Below is a small trained network, with its code and all its weights. Each question gives an input and a target symbol and asks what happens when units are switched off, that is, made to give their printed mean instead of their output.

import numpy as np


def w(rows, s, z=0):
    codes = np.array(rows[::2]) - 128.0
    scale = np.full(codes.shape[1], s)
    scale[-1] = z or s
    return codes * scale


def norm(h):
    return h / np.sqrt((h * h).mean(-1, keepdims=True) + 1e-5)


def f(y):
    return np.maximum(y, 0)


def softmax(a):
    e = np.exp(a - a.max(-1, keepdims=True))
    return e / e.sum(-1, keepdims=True)


def log_softmax(a):
    a = a - a.max(-1, keepdims=True)
    return a - np.log(np.exp(a).sum(-1, keepdims=True))


def net(x, mask):
    ids = ['αβεζλμπστφψ'.index(c) for c in x.split()]
    T = len(ids)
    res = E[ids] + P[:T]
    r = norm(res)
    for j in range(3):
        rows = slice(4 * j, 4 * j + 4)
        q, k, v = (r @ M[0][rows].T for M in (Q, K, V))
        z = softmax(np.where(np.tri(T) > 0, q @ k.T / 4**0.5, -1e9)) @ v
        o = O[0][rows]
        res = res + np.where(mask[j], z, o[:, -1]) @ o[:, :-1]
    y = f(norm(res) @ A[0][:, :-1].T + A[0][:, -1])
    res = res + np.where(mask[3:11], y, B[0][:, -1]) @ B[0][:, :-1]
    return log_softmax(norm(res)[-1] @ U[:, :-1].T + U[:, -1])


Q, K, V, O, A, B = {}, {}, {}, {}, {}, {}
E = w([
[152,134,192,181,70,222,58,116,120,142],'α',
[138,135,173,95,60,243,143,57,26,155],'β',
[127,143,226,250,185,149,82,175,146,177],'ε',
[61,123,196,208,115,94,129,82,152,102],'ζ',
[163,189,38,164,143,135,186,98,75,174],'λ',
[107,34,178,182,172,180,16,243,119,117],'μ',
[181,234,114,203,134,120,172,171,136,212],'π',
[109,160,141,87,209,220,130,148,90,114],'σ',
[117,32,110,168,91,180,150,121,192,95],'τ',
[152,103,41,162,160,193,192,153,119,132],'φ',
[101,186,171,95,128,149,147,94,35,156],'ψ',
],0.016)
P = w([
[92,177,41,140,89,71,62,166,97,97],'0',
[163,94,107,84,128,101,189,89,157,147],'1',
[204,108,129,69,161,27,121,153,109,46],'2',
[70,183,135,200,153,186,136,129,152,4],'3',
[149,104,116,120,159,90,179,76,155,132],'4',
[140,72,153,55,90,84,173,196,96,166],'5',
[85,154,124,216,130,199,141,138,123,39],'6',
[145,97,122,144,164,79,172,63,152,136],'7',
[64,109,127,75,155,98,118,191,149,239],'8',
[99,114,106,198,119,210,170,131,75,58],'9',
],0.015)
Q[0] = w([
[120,40,49,136,99,198,125,80,172,108],'H1',
[194,153,121,174,131,108,195,47,145,141],'H1',
[64,161,123,77,92,132,102,5,88,102],'H1',
[104,108,161,151,188,115,104,82,184,153],'H1',
[148,137,139,127,149,91,115,124,130,80],'H2',
[107,90,144,96,54,109,157,198,98,180],'H2',
[201,123,161,129,112,92,165,135,101,50],'H2',
[186,142,143,122,132,142,110,152,130,97],'H2',
[161,98,140,83,105,109,182,184,93,127],'H3',
[139,97,137,96,104,155,127,151,114,114],'H3',
[215,130,150,148,181,99,136,100,99,32],'H3',
[46,92,130,136,182,140,196,77,148,171],'H3',
],0.013)
K[0] = w([
[133,19,54,150,79,171,143,121,159,74],'H1',
[193,187,77,224,90,97,180,14,90,153],'H1',
[86,154,142,92,60,125,138,13,72,96],'H1',
[28,78,150,239,126,79,92,63,206,148],'H1',
[80,136,144,127,158,169,54,92,202,126],'H2',
[218,93,183,82,93,72,132,180,104,38],'H2',
[172,204,55,193,161,133,60,37,134,2],'H2',
[100,144,99,170,120,154,90,163,102,84],'H2',
[196,178,77,77,213,55,132,146,119,17],'H3',
[143,112,178,98,82,167,106,131,145,4],'H3',
[28,179,60,218,192,138,75,8,158,62],'H3',
[130,7,169,147,204,118,207,118,82,168],'H3',
],0.01)
V[0] = w([
[95,67,190,93,152,188,175,158,115,101],'H1',
[144,152,105,184,109,63,134,148,155,69],'H1',
[183,170,116,55,137,155,172,75,164,60],'H1',
[190,111,162,82,194,23,139,127,99,170],'H1',
[156,96,128,77,83,107,184,131,120,89],'H2',
[159,130,101,125,27,205,114,149,217,98],'H2',
[102,111,142,112,69,27,68,107,103,140],'H2',
[254,146,206,93,95,149,114,92,124,183],'H2',
[228,163,61,191,112,119,94,158,125,158],'H3',
[90,164,68,173,138,121,145,89,98,119],'H3',
[189,127,132,174,112,104,112,46,158,157],'H3',
[97,69,140,196,173,199,101,49,32,98],'H3',
],0.0084)
O[0] = w([
[130,116,122,117,122,75,91,152,84,159,168],'H1',
[98,117,127,65,103,134,104,80,84,192,135],'H1',
[115,133,155,180,135,117,87,121,188,173,45],'H1',
[105,6,153,132,110,103,103,53,89,52,137],'H1',
[85,93,108,204,166,154,14,115,88,122,60],'H2',
[144,117,246,209,176,93,188,145,117,109,74],'H2',
[96,216,50,130,181,143,179,100,46,163,39],'H2',
[171,127,175,105,254,128,106,52,153,91,26],'H2',
[39,133,154,125,195,137,114,165,147,123,251],'H3',
[90,132,86,100,164,181,63,142,193,129,224],'H3',
[84,237,134,147,225,124,189,117,163,148,146],'H3',
[137,194,91,122,137,88,119,217,95,136,251],'H3',
],0.0078,0.003)
A[0] = w([
[14,235,128,192,131,165,125,223,49,140,124],'N1',
[28,52,53,102,120,130,35,229,8,111,103],'N2',
[111,211,200,38,97,158,39,196,62,187,155],'N3',
[117,136,114,215,103,255,149,120,26,37,253],'N4',
[35,103,91,7,91,146,116,144,91,206,93],'N5',
[170,37,48,87,170,26,95,75,133,142,214],'N6',
[102,20,75,77,189,170,155,238,134,132,82],'N7',
[157,55,118,156,162,208,211,182,153,90,252],'N8',
],0.0071,0.0038)
B[0] = w([
[74,177,26,130,124,154,175,162,68,99,254],'N1',
[182,159,100,215,145,161,126,80,215,158,232],'N2',
[127,102,97,53,155,46,137,145,145,149,197],'N3',
[19,186,100,193,73,149,145,109,110,39,238],'N4',
[168,172,182,89,148,115,180,155,182,158,177],'N5',
[140,115,109,107,113,126,77,172,76,127,189],'N6',
[46,207,247,76,108,96,152,68,127,149,192],'N7',
[132,87,97,126,104,124,92,138,103,75,228],'N8',
],0.011,0.0098)
U = w([
[125,245,74,155,97,156,164,200,131,167,104],'α',
[92,158,164,218,63,226,149,87,73,66,119],'β',
[129,100,173,137,175,91,199,158,54,96,104],'ε',
[142,166,142,162,26,29,179,65,91,180,104],'ζ',
[169,151,29,118,132,187,52,60,171,155,112],'λ',
[127,184,211,219,57,135,71,140,202,150,86],'μ',
[111,174,173,143,146,187,177,84,222,169,133],'π',
[168,165,171,6,97,146,153,147,108,131,199],'σ',
[171,46,89,138,58,148,114,165,155,157,254],'τ',
[7,96,199,51,96,188,100,102,101,121,91],'φ',
[135,136,102,119,144,119,24,112,38,122,121],'ψ',
],0.011,0.0049)

Each question gives the input, a string of symbols that net reads in full, and the target symbol t.
The units are the heads (4 rows each of Q, K, V and O) and the neurons (one row each of A and B). Each row of codes is followed by its name. A weight is (code - 128) times the scale printed after its matrix; where a second scale follows, it is the last column's (O, A, B and U).
mask holds one flag per unit, heads first, then neurons. A switched-off unit (its flag False) gives its mean, the last column of its rows in O or B, instead of its output. The means were averaged over made-up inputs and are rounded, as every weight is.
A unit's drop is (log p(t) with every unit on - log p(t) with that unit switched off) / (log p(t) with every unit on - log p(t) with every unit switched off).
The circuit of an input: a set's keep is (log p(t) with only the set's units on - log p(t) with every unit switched off) / (log p(t) with every unit on - log p(t) with every unit switched off). Starting from all 11 units, units are removed one at a time, each time the one whose removal leaves the highest keep (on an exact tie, the one counted first), for as long as the keep stays at least 0.8.
units of the circuit, in order: the units of the circuit, biggest drop first
most important unit: the unit with the biggest drop
k most important neurons: the k neurons with the biggest drops, biggest first
which heads matter: for each layer, one digit per head in row order, 1 if its drop is at least 0.15 and else 0, layers parted by /
input ψ ε μ ζ λ π, target ζ: units of the circuit, in order -> (H1; N1)
input π β μ β ε σ λ ζ μ ψ, target α: which heads matter -> 101
input π σ μ φ μ, target μ: 3 most important neurons -> (N2; N7; N1)
input μ β ε π σ π ψ β τ, target φ: most important unit -> H3
input ε τ ζ σ τ τ, target α: units of the circuit, in order -> (H2; N5)
input π ε α, target φ: which heads matter -> 001
input ε ψ φ ε φ β π β μ, target ψ: units of the circuit, in order -> (H2; H3)
input β β ε ε α λ ε ε τ, target π: units of the circuit, in order -> (N2; N7; N5)
input λ φ φ μ, target α: which heads matter -> 100
input λ ζ ζ π ψ λ β ψ, target ψ: units of the circuit, in order -> (H1; H2; N6)
input φ ε β π ε τ π λ, target λ: units of the circuit, in order -> (H1; H2; N7; N1)
input ζ τ ζ τ π σ β, target α: which heads matter -> 100
input φ ζ φ φ ψ φ, target μ: units of the circuit, in order -> (N2; N7; H2; N1)
input λ ε φ φ λ σ π ε, target ε: 2 most important neurons -> (N2; N4)
input τ ζ μ τ ε π, target ζ: which heads matter -> 111
input α ε λ τ σ φ β, target α: most important unit -> H1
input ψ ε ζ, target λ: which heads matter -> 011
input ζ λ ε μ σ ψ τ σ μ, target λ: units of the circuit, in order -> (H2; N2)
input σ ε μ π μ π π, target β: units of the circuit, in order -> (H1; N4)
input β φ λ π μ, target μ: units of the circuit, in order -> (N2; N1)
input ψ φ π ψ β ε λ α ψ, target σ: which heads matter -> 010
input τ λ α π β τ, target ε: which heads matter -> 011
input β ψ φ, target ψ: most important unit -> N6
input ε ζ ψ τ μ ε ψ σ, target σ: which heads matter -> 000
input τ σ ε λ π α ζ, target α: which heads matter -> 100
input β ε φ φ φ σ, target μ: 2 most important neurons -> (N2; N7)
input τ τ π β π φ π, target β: units of the circuit, in order -> (H1)
input φ ε ε ψ, target α: which heads matter -> 100
input α β ζ, target ε: units of the circuit, in order -> (H2; N4)
input β α σ σ β φ, target τ: units of the circuit, in order -> (H3; N1)
